Here is a tiny trained network, its code and every weight. The questions are about switching its units off for an input and a class, where a switched-off unit gives its printed mean instead of its output.

import numpy as np


def w(rows, s, z=0):
    codes = np.array(rows[::2]) - 128.0
    scale = np.full(codes.shape[1], s)
    scale[-1] = z or s
    return codes * scale


def f(y):
    return np.maximum(y, 0)


def log_softmax(a):
    a = a - a.max(-1, keepdims=True)
    return a - np.log(np.exp(a).sum(-1, keepdims=True))


def net(x, mask):
    res = np.array(x, float).reshape(1, 6) / 4 @ E
    y = f(res @ A[0][:, :-1].T + A[0][:, -1])
    res = res + np.where(mask, y, B[0][:, -1]) @ B[0][:, :-1]
    return log_softmax(res[-1] @ U[:, :-1].T + U[:, -1])


A, B = {}, {}
E = w([
[220,171,143,20,72,92,38,166,208,215,101],'x0',
[126,139,129,139,119,135,105,140,121,112,121],'x1',
[58,14,46,86,95,160,32,47,230,57,159],'x2',
[240,150,201,72,189,175,144,46,140,23,56],'x3',
[131,130,134,146,145,131,118,125,142,135,126],'x4',
[70,239,59,94,135,255,147,68,125,195,103],'x5',
],0.01)
A[0] = w([
[193,213,161,175,151,114,195,215,46,203,90,89],'n1',
[112,93,123,127,145,113,144,139,165,168,107,29],'n2',
[72,222,106,97,158,180,120,44,93,172,142,16],'n3',
[106,62,71,112,137,150,95,96,161,117,114,96],'n4',
[113,144,123,120,135,98,155,94,150,132,132,75],'n5',
[83,93,69,104,93,140,82,79,215,73,150,95],'n6',
[153,55,168,133,109,29,123,178,143,102,180,65],'n7',
[174,171,150,22,77,61,74,158,207,203,90,32],'n8',
[129,123,136,149,74,154,133,130,112,130,149,104],'n9',
[135,174,143,135,161,100,168,154,69,153,107,96],'n10',
[33,98,121,245,189,152,225,79,32,31,159,19],'n11',
[152,167,179,175,133,95,202,155,76,164,94,87],'n12',
[31,129,48,177,72,48,102,213,143,254,209,80],'n13',
[111,45,66,113,111,140,100,67,196,78,167,110],'n14',
[77,215,51,82,129,245,143,97,134,170,110,72],'n15',
[98,138,116,165,118,125,160,101,93,76,153,1],'n16',
[63,117,57,167,106,110,112,218,115,162,209,49],'n17',
[146,71,136,143,133,85,146,111,115,117,129,57],'n18',
[167,58,186,157,140,33,114,169,135,53,169,37],'n19',
[186,181,101,86,108,99,96,170,217,158,116,65],'n20',
[218,163,187,64,188,153,135,37,152,9,48,40],'n21',
[143,131,174,49,103,111,106,106,128,190,166,63],'n22',
],0.0098,0.007)
B[0] = w([
[96,157,183,95,84,81,93,167,150,66,216,237],'n1',
[162,170,122,137,118,143,138,105,119,85,135,132],'n2',
[121,91,110,146,80,58,154,175,165,141,61,192],'n3',
[144,179,136,94,115,73,137,138,133,122,194,190],'n4',
[159,156,138,146,98,126,122,124,110,114,123,130],'n5',
[111,201,203,117,110,55,95,176,121,84,221,221],'n6',
[123,161,102,204,89,112,177,156,178,157,63,187],'n7',
[231,50,46,143,189,223,53,133,114,131,151,206],'n8',
[153,142,116,126,131,117,141,108,119,107,121,138],'n9',
[112,145,139,94,103,106,133,141,154,104,177,181],'n10',
[237,51,30,109,193,254,28,127,132,150,151,254],'n11',
[115,183,163,102,115,57,103,135,166,97,176,200],'n12',
[79,135,163,91,191,160,182,25,76,102,82,242],'n13',
[119,174,159,73,95,88,127,184,146,86,191,224],'n14',
[113,85,103,234,70,61,181,203,175,193,56,225],'n15',
[177,133,144,153,155,169,85,127,119,128,136,155],'n16',
[103,149,188,98,159,150,160,91,69,126,89,198],'n17',
[128,130,115,137,101,128,127,139,150,164,100,151],'n18',
[105,87,94,210,44,91,196,171,159,213,64,195],'n19',
[183,117,83,119,150,187,87,127,121,120,131,181],'n20',
[32,150,179,94,178,143,192,15,47,137,81,246],'n21',
[134,100,91,144,138,162,78,116,132,144,133,158],'n22',
],0.0096,0.021)
U = w([
[106,187,191,68,83,56,84,203,153,110,218,119],'0',
[192,112,62,101,148,185,49,152,135,150,116,255],'1',
[56,157,191,78,153,122,175,19,88,140,38,49],'2',
[105,128,96,185,48,58,169,228,177,185,2,65],'3',
],0.0074,0.0058)

Each question gives the input, the list of numbers given to net, and the class t.
The units are the neurons (one row each of A and B). Each row of codes is followed by its name. A weight is (code - 128) times the scale printed after its matrix; where a second scale follows, it is the last column's (A, B and U).
mask holds one flag per neuron, in row order. A switched-off neuron (its flag False) gives its mean, the last column of its row in B, instead of its output. The means were averaged over made-up inputs and are rounded, as every weight is.
A unit's drop is (log p(t) with every unit on - log p(t) with that unit switched off) / (log p(t) with every unit on - log p(t) with every unit switched off).
The circuit of an input: a set's keep is (log p(t) with only the set's units on - log p(t) with every unit switched off) / (log p(t) with every unit on - log p(t) with every unit switched off). Starting from the 12 units with the biggest drops (on a tie, the unit counted first), units are removed one at a time, each time the one whose removal leaves the highest keep (on an exact tie, the one counted first), for as long as the keep stays at least 0.8.
units of the circuit, in order: the units of the circuit, biggest drop first
most important unit: the unit with the biggest drop
top k neurons: the k neurons with the biggest drops, biggest first
drop when u is switched off: that unit's drop, to one decimal
input [-3,4,-6,4,-7,7], class 3: most important unit => n15
input [0,4,6,0,5,6], class 0: top 4 neurons => [n6; n14; n19; n4]
input [-5,3,-5,7,7,-7], class 2: top 2 neurons => [n21; n15]
input [-6,-2,4,-4,1,7], class 3: top 3 neurons => [n15; n3; n8]
input [2,0,3,-5,6,-8], class 3: top 2 neurons => [n19; n7]
input [-6,-4,-3,-7,7,-6], class 2: top 2 neurons => [n13; n17]
input [8,-3,8,-1,3,7], class 0: top 4 neurons => [n6; n11; n14; n4]
input [-5,-8,4,5,-8,5], class 1: top 2 neurons => [n11; n13]
input [-3,-3,3,-3,3,5], class 3: top 2 neurons => [n15; n21]
input [6,5,0,-7,-3,-6], class 2: top 3 neurons => [n13; n11; n17]
input [-2,7,2,-2,-8,-3], class 3: top 2 neurons => [n21; n1]
input [4,6,4,-8,-6,-7], class 2: top 2 neurons => [n13; n17]
input [0,2,3,-5,-5,-6], class 3: top 2 neurons => [n21; n19]
input [-7,-7,4,-4,-7,3], class 1: units of the circuit, in order => [n11]
input [8,7,6,4,8,0], class 1: top 3 neurons => [n8; n20; n1]
input [3,-8,6,5,-8,4], class 0: top 3 neurons => [n6; n13; n14]
input [4,-7,2,-8,-8,-6], class 2: drop when n13 is switched off => 1.2
input [8,5,0,8,0,-4], class 1: drop when n13 is switched off => 1.0
input [-6,-1,0,-6,1,-1], class 1: drop when n21 is switched off => 1.5
input [7,3,4,1,6,-1], class 1: units of the circuit, in order => [n8]
input [-4,0,-3,2,5,5], class 3: drop when n15 is switched off => 0.8
